Below is a small trained network, with its code and all its weights. Each question gives an input and a class and asks what happens when units are switched off, that is, made to give their printed mean instead of their output.

import numpy as np


def w(rows, s, z=0):
    codes = np.array(rows[::2]) - 128.0
    scale = np.full(codes.shape[1], s)
    scale[-1] = z or s
    return codes * scale


def norm(h):
    return h / np.sqrt((h * h).mean(-1, keepdims=True) + 1e-5)


def f(y):
    return y / 2 * (1 + np.tanh(0.7978845608 * (y + 0.044715 * y**3)))


def log_softmax(a):
    a = a - a.max(-1, keepdims=True)
    return a - np.log(np.exp(a).sum(-1, keepdims=True))


def net(x, mask):
    res = np.array(x, float).reshape(1, 4) / 4 @ E
    u = 0
    for l in range(3):
        y = f(norm(res) @ A[l][:, :-1].T + A[l][:, -1])
        res = res + np.where(mask[u : u + 12], y, B[l][:, -1]) @ B[l][:, :-1]
        u += 12
    return log_softmax(norm(res)[-1] @ U[:, :-1].T + U[:, -1])


A, B = {}, {}
E = w([
[186,134,151],'x0',
[124,129,127],'x1',
[138,90,2],'x2',
[116,204,101],'x3',
],0.0042)
A[0] = w([
[37,167,199,156],'0.n1',
[58,65,58,147],'0.n2',
[165,182,159,134],'0.n3',
[32,155,186,47],'0.n4',
[138,33,112,142],'0.n5',
[221,2,155,161],'0.n6',
[10,194,136,250],'0.n7',
[167,57,1,180],'0.n8',
[242,25,164,204],'0.n9',
[97,109,140,8],'0.n10',
[103,86,113,37],'0.n11',
[132,139,19,226],'0.n12',
],0.0041,0.0022)
B[0] = w([
[125,223,79,200],'0.n1',
[84,209,174,181],'0.n2',
[227,161,108,147],'0.n3',
[67,97,12,136],'0.n4',
[129,88,198,157],'0.n5',
[207,134,151,190],'0.n6',
[188,197,121,254],'0.n7',
[92,172,190,237],'0.n8',
[165,170,168,209],'0.n9',
[27,6,20,84],'0.n10',
[5,58,117,96],'0.n11',
[224,238,200,228],'0.n12',
],0.0025,0.0022)
A[1] = w([
[56,106,83,78],'1.n1',
[4,139,113,48],'1.n2',
[179,114,70,145],'1.n3',
[2,117,110,144],'1.n4',
[133,172,196,172],'1.n5',
[208,154,112,203],'1.n6',
[119,178,214,249],'1.n7',
[140,100,80,94],'1.n8',
[84,48,165,139],'1.n9',
[182,103,13,80],'1.n10',
[179,114,128,76],'1.n11',
[151,132,76,79],'1.n12',
],0.009,0.0014)
B[1] = w([
[129,209,228,131],'1.n1',
[205,154,203,164],'1.n2',
[1,197,208,144],'1.n3',
[232,199,203,166],'1.n4',
[59,155,98,217],'1.n5',
[100,204,124,200],'1.n6',
[54,113,58,253],'1.n7',
[73,88,245,119],'1.n8',
[176,156,16,150],'1.n9',
[61,128,183,157],'1.n10',
[137,170,235,137],'1.n11',
[46,96,113,131],'1.n12',
],0.0038,0.0048)
A[2] = w([
[128,27,100,90],'2.n1',
[148,55,99,87],'2.n2',
[185,49,144,85],'2.n3',
[16,118,231,219],'2.n4',
[157,28,153,116],'2.n5',
[145,226,139,251],'2.n6',
[136,42,144,102],'2.n7',
[113,65,180,77],'2.n8',
[130,68,3,70],'2.n9',
[122,207,38,195],'2.n10',
[167,19,184,187],'2.n11',
[111,66,202,215],'2.n12',
],0.0052,0.0015)
B[2] = w([
[182,235,93,107],'2.n1',
[170,207,95,104],'2.n2',
[184,197,104,112],'2.n3',
[58,74,87,196],'2.n4',
[99,234,25,114],'2.n5',
[191,7,150,252],'2.n6',
[158,253,82,109],'2.n7',
[93,221,115,112],'2.n8',
[157,94,171,117],'2.n9',
[215,50,102,220],'2.n10',
[122,108,49,129],'2.n11',
[98,126,78,137],'2.n12',
],0.0037,0.0041)
U = w([
[5,97,153,168],'0',
[182,133,204,103],'1',
[157,181,17,2],'2',
[128,69,114,227],'3',
],0.011,0.0016)

Each question gives the input, the list of numbers given to net, and the class t.
The units are the neurons (one row each of A and B). Each row of codes is followed by its name. A weight is (code - 128) times the scale printed after its matrix; where a second scale follows, it is the last column's (A, B and U).
mask holds one flag per neuron, layer by layer. A switched-off neuron (its flag False) gives its mean, the last column of its row in B, instead of its output. The means were averaged over made-up inputs and are rounded, as every weight is.
A unit's drop is (log p(t) with every unit on - log p(t) with that unit switched off) / (log p(t) with every unit on - log p(t) with every unit switched off).
The circuit of an input: a set's keep is (log p(t) with only the set's units on - log p(t) with every unit switched off) / (log p(t) with every unit on - log p(t) with every unit switched off). Starting from the 12 units with the biggest drops (on a tie, the unit counted first), units are removed one at a time, each time the one whose removal leaves the highest keep (on an exact tie, the one counted first), for as long as the keep stays at least 0.8.
circuit, biggest first: the units of the circuit, biggest drop first
most important unit: the unit with the biggest drop
top k neurons: the k neurons with the biggest drops, biggest first
k most important neurons of layer l: the k neurons of layer l with the biggest drops, biggest first
input [-8,1,6,0], class 1: most important unit => 1.n4
input [6,0,-7,6], class 0: circuit, biggest first => [1.n5 1.n7]
input [-8,5,7,-5], class 1: 4 most important neurons of layer 1 => [1.n1 1.n4 1.n7 1.n2]
input [5,-3,-7,-1], class 0: top 2 neurons => [1.n7 1.n4]
input [5,3,3,-3], class 1: top 2 neurons => [0.n6 0.n9]
input [-8,0,3,-8], class 1: top 2 neurons => [1.n4 0.n2]
input [-8,7,7,-5], class 1: top 2 neurons => [1.n1 1.n4]
input [-5,-4,-3,-1], class 1: circuit, biggest first => [0.n12 0.n4 1.n4 1.n2]
input [4,3,5,3], class 0: circuit, biggest first => [1.n3 1.n10]
input [7,7,4,-8], class 2: circuit, biggest first => [2.n5 2.n6 2.n7]
input [-6,2,-5,2], class 1: 4 most important neurons of layer 1 => [1.n4 1.n2 1.n3 1.n10]
input [4,0,2,-6], class 2: 3 most important neurons of layer 2 => [2.n5 2.n11 2.n6]
input [6,6,-8,4], class 0: top 3 neurons => [1.n7 1.n5 1.n4]
input [3,-7,-5,5], class 3: 4 most important neurons of layer 1 => [1.n3 1.n10 1.n1 1.n4]
input [5,-3,3,-3], class 1: most important unit => 0.n6
input [6,-2,6,-7], class 2: 4 most important neurons of layer 2 => [2.n5 2.n11 2.n6 2.n12]
input [7,-3,-3,-8], class 2: 3 most important neurons of layer 1 => [1.n4 1.n2 1.n1]
input [5,1,0,-7], class 2: 3 most important neurons of layer 1 => [1.n4 1.n2 1.n1]
input [-7,4,6,-3], class 1: 2 most important neurons of layer 1 => [1.n4 1.n2]
input [6,6,-5,-7], class 2: most important unit => 0.n12
input [5,8,2,5], class 3: 2 most important neurons of layer 1 => [1.n1 1.n4]
